Below is a small trained network, with its code and all its weights. Each question gives an input and a class and asks what happens when units are switched off, that is, made to give their printed mean instead of their output.

import numpy as np


def w(rows, s, z=0):
    codes = np.array(rows[::2]) - 128.0
    scale = np.full(codes.shape[1], s)
    scale[-1] = z or s
    return codes * scale


def norm(h):
    return h / np.sqrt((h * h).mean(-1, keepdims=True) + 1e-5)


def f(y):
    return np.maximum(y, 0)


def log_softmax(a):
    a = a - a.max(-1, keepdims=True)
    return a - np.log(np.exp(a).sum(-1, keepdims=True))


def net(x, mask):
    res = np.array(x, float).reshape(1, 8) / 4 @ E
    u = 0
    for l in range(4):
        y = f(norm(res) @ A[l][:, :-1].T + A[l][:, -1])
        res = res + np.where(mask[u : u + 8], y, B[l][:, -1]) @ B[l][:, :-1]
        u += 8
    return log_softmax(norm(res)[-1] @ U[:, :-1].T + U[:, -1])


A, B = {}, {}
E = w([
[19,155,177,104,48,118,131,71,100,160],'x0',
[85,246,80,105,104,50,84,188,180,40],'x1',
[203,175,180,145,30,215,46,203,46,147],'x2',
[175,150,141,174,94,28,85,92,172,241],'x3',
[149,95,157,181,87,54,151,125,87,52],'x4',
[205,106,163,2,58,112,170,105,161,107],'x5',
[126,122,128,125,129,125,122,133,118,131],'x6',
[123,126,141,129,133,127,123,136,132,130],'x7',
],0.0025)
A[0] = w([
[75,131,193,115,132,240,178,216,100,61,4],'L0N0',
[150,77,200,198,164,156,133,51,63,160,29],'L0N1',
[77,178,65,200,160,133,123,152,34,149,8],'L0N2',
[35,88,130,144,28,157,109,87,166,128,13],'L0N3',
[128,80,188,133,164,198,109,118,139,160,42],'L0N4',
[130,7,178,185,81,22,75,176,28,14,80],'L0N5',
[173,175,187,157,106,62,122,209,132,254,104],'L0N6',
[86,249,171,153,199,91,62,76,177,57,94],'L0N7',
],0.0043,0.002)
B[0] = w([
[124,104,31,117,125,105,42,25,77,87,205],'L0N0',
[97,83,57,137,60,122,180,217,119,149,200],'L0N1',
[111,100,236,116,112,149,106,84,243,75,188],'L0N2',
[128,157,169,105,217,102,164,122,70,146,166],'L0N3',
[119,101,70,129,94,123,151,214,124,148,178],'L0N4',
[124,234,96,125,145,211,192,81,198,180,220],'L0N5',
[110,104,39,116,142,141,97,41,99,59,254],'L0N6',
[134,2,66,141,54,164,191,200,88,183,221],'L0N7',
],0.0051,0.0033)
A[1] = w([
[202,201,192,172,50,202,36,180,30,134,54],'L1N0',
[89,135,98,49,170,200,43,163,159,187,41],'L1N1',
[82,236,105,115,85,43,68,255,156,74,20],'L1N2',
[195,139,224,43,101,113,122,150,130,111,2],'L1N3',
[168,150,156,179,121,46,58,113,131,208,26],'L1N4',
[36,168,203,97,94,103,142,100,51,162,58],'L1N5',
[90,145,163,244,196,154,94,165,103,156,56],'L1N6',
[251,126,125,171,215,134,118,188,152,104,45],'L1N7',
],0.006,0.0015)
B[1] = w([
[36,100,94,102,233,54,194,133,205,156,255],'L1N0',
[148,202,131,190,84,116,208,82,127,103,245],'L1N1',
[131,1,112,145,83,197,197,182,77,192,201],'L1N2',
[124,127,170,89,77,147,96,121,197,100,165],'L1N3',
[89,112,64,142,78,109,44,68,79,82,168],'L1N4',
[181,191,118,147,148,116,77,243,80,133,208],'L1N5',
[102,102,184,71,50,135,100,160,183,63,185],'L1N6',
[109,211,160,126,122,92,90,202,27,137,204],'L1N7',
],0.0063,0.0031)
A[2] = w([
[108,94,207,130,219,49,191,123,154,164,22],'L2N0',
[153,253,162,199,103,132,234,93,153,163,3],'L2N1',
[46,103,197,222,134,140,64,137,199,116,63],'L2N2',
[210,121,216,14,98,131,125,111,185,134,40],'L2N3',
[251,107,143,163,178,111,136,135,136,92,68],'L2N4',
[142,195,189,142,166,117,94,206,86,156,60],'L2N5',
[155,20,213,162,140,207,138,119,85,250,18],'L2N6',
[128,190,173,116,131,112,92,173,121,142,18],'L2N7',
],0.006,0.0011)
B[2] = w([
[55,129,107,94,195,120,132,173,162,164,182],'L2N0',
[214,219,86,211,145,188,144,87,222,195,254],'L2N1',
[197,141,204,51,35,81,134,158,212,61,222],'L2N2',
[77,97,234,201,47,132,73,165,197,44,190],'L2N3',
[19,217,160,110,55,148,119,121,60,174,152],'L2N4',
[196,176,206,143,142,79,147,154,59,135,188],'L2N5',
[169,80,1,134,33,133,157,237,80,118,191],'L2N6',
[166,90,162,138,162,158,124,167,98,108,165],'L2N7',
],0.0053,0.0029)
A[3] = w([
[107,136,35,142,95,114,124,155,190,95,193],'L3N0',
[109,142,65,88,112,99,80,68,90,73,125],'L3N1',
[78,179,189,79,139,135,141,164,52,184,134],'L3N2',
[152,81,99,158,89,43,20,62,133,209,75],'L3N3',
[116,140,122,87,223,219,92,100,89,18,2],'L3N4',
[153,213,157,154,171,109,112,169,48,124,73],'L3N5',
[132,102,193,143,121,120,75,156,191,92,116],'L3N6',
[55,133,152,89,253,44,141,149,196,158,85],'L3N7',
],0.0063,0.0014)
B[3] = w([
[190,113,170,125,140,140,105,104,110,189,255],'L3N0',
[150,74,133,149,181,138,110,67,99,133,174],'L3N1',
[206,135,132,163,158,104,120,163,141,123,158],'L3N2',
[91,166,86,95,141,179,137,110,68,1,175],'L3N3',
[119,158,79,131,85,81,51,56,48,75,153],'L3N4',
[153,145,187,121,166,122,126,157,96,152,170],'L3N5',
[141,109,204,106,131,131,141,91,148,115,166],'L3N6',
[64,98,163,104,200,80,99,106,166,177,180],'L3N7',
],0.0075,0.0071)
U = w([
[118,37,44,126,49,168,187,235,89,153,117],'0',
[94,136,73,111,137,124,58,23,53,28,131],'1',
[30,105,151,93,233,52,128,138,204,188,106],'2',
[135,102,253,100,36,135,108,140,220,53,104],'3',
[175,135,146,139,149,137,136,123,117,160,254],'4',
[177,218,184,149,175,88,107,227,62,117,41],'5',
[170,140,130,142,140,145,136,114,138,153,212],'6',
[150,218,90,186,126,174,164,86,208,171,32],'7',
],0.0055,0.0027)

Each question gives the input, the list of numbers given to net, and the class t.
The units are the neurons (one row each of A and B). Each row of codes is followed by its name. A weight is (code - 128) times the scale printed after its matrix; where a second scale follows, it is the last column's (A, B and U).
mask holds one flag per neuron, layer by layer. A switched-off neuron (its flag False) gives its mean, the last column of its row in B, instead of its output. The means were averaged over made-up inputs and are rounded, as every weight is.
A unit's drop is (log p(t) with every unit on - log p(t) with that unit switched off) / (log p(t) with every unit on - log p(t) with every unit switched off).
The circuit of an input: a set's keep is (log p(t) with only the set's units on - log p(t) with every unit switched off) / (log p(t) with every unit on - log p(t) with every unit switched off). Starting from the 12 units with the biggest drops (on a tie, the unit counted first), units are removed one at a time, each time the one whose removal leaves the highest keep (on an exact tie, the one counted first), for as long as the keep stays at least 0.8.
circuit, biggest first: the units of the circuit, biggest drop first
unit that matters most: the unit with the biggest drop
k most important neurons: the k neurons with the biggest drops, biggest first
k most important neurons of layer l: the k neurons of layer l with the biggest drops, biggest first
input [-8,6,-5,-3,3,7,-7,6], class 5: circuit, biggest first : L1N7; L0N6
input [8,0,-1,-3,8,3,6,3], class 5: most important neuron of layer 2 : L2N5
input [2,7,5,8,4,-4,4,5], class 1: 3 most important neurons of layer 0 : L0N6; L0N1; L0N4
input [-1,-8,-8,-1,-5,-4,3,5], class 0: circuit, biggest first : L2N6; L1N0
input [4,-5,5,-6,-7,-7,-3,-7], class 3: 3 most important neurons of layer 0 : L0N2; L0N6; L0N5
input [-2,-7,-2,-6,5,0,-5,-3], class 0: 2 most important neurons of layer 2 : L2N6; L2N1
input [4,6,1,-1,7,5,5,3], class 7: 3 most important neurons of layer 0 : L0N5; L0N1; L0N4
input [-5,-8,3,6,6,5,0,-7], class 0: 3 most important neurons : L1N1; L2N6; L0N1
input [8,4,6,-7,-6,4,8,5], class 5: 2 most important neurons : L1N5; L0N6
input [-3,3,3,8,7,-5,4,-6], class 1: 4 most important neurons : L1N4; L3N3; L1N1; L0N6
input [5,-5,-1,5,4,-8,-1,-1], class 3: circuit, biggest first : L1N6; L2N2
input [-7,-8,2,3,0,3,0,7], class 0: 3 most important neurons : L0N1; L2N6; L1N5
input [8,1,-4,2,-4,-7,-3,-6], class 5: circuit, biggest first : L1N5; L0N3
input [-5,2,-5,5,-8,-3,-6,3], class 7: circuit, biggest first : L1N1; L2N1
input [5,6,0,-3,-8,-1,7,3], class 7: unit that matters most : L1N1
input [6,1,5,-8,5,5,1,3], class 1: 3 most important neurons : L0N0; L3N4; L1N7
input [0,8,-7,-6,-1,-5,2,-4], class 0: 2 most important neurons : L1N0; L1N2
input [7,-3,-8,-7,5,-5,-3,-5], class 2: 2 most important neurons : L3N7; L0N6
input [-7,5,-2,-3,-2,-8,3,0], class 3: circuit, biggest first : L0N2; L1N6; L2N2
input [7,6,-5,-2,5,3,-1,2], class 5: 4 most important neurons : L1N5; L0N3; L1N0; L0N1
input [7,-6,2,4,7,-7,6,-1], class 3: 3 most important neurons of layer 1 : L1N6; L1N2; L1N1
input [-4,1,2,-5,0,-7,-5,-6], class 3: circuit, biggest first : L0N2; L2N2
input [-4,-7,8,-6,3,-1,-8,-2], class 2: most important neuron : L1N0
input [6,-7,8,-1,-1,-8,0,1], class 2: 3 most important neurons : L1N0; L0N7; L1N2
input [-4,6,-8,8,7,0,-2,5], class 1: 3 most important neurons : L1N0; L1N4; L3N3
input [6,-6,5,1,8,1,0,4], class 7: 3 most important neurons of layer 1 : L1N2; L1N7; L1N0
input [-6,3,-2,1,-1,7,-1,-3], class 3: unit that matters most : L1N3
input [-3,2,4,-3,-5,2,0,-4], class 7: 4 most important neurons : L1N1; L0N6; L2N1; L0N0
input [-4,-5,-3,-7,-7,4,7,6], class 1: 3 most important neurons : L0N0; L0N5; L3N4
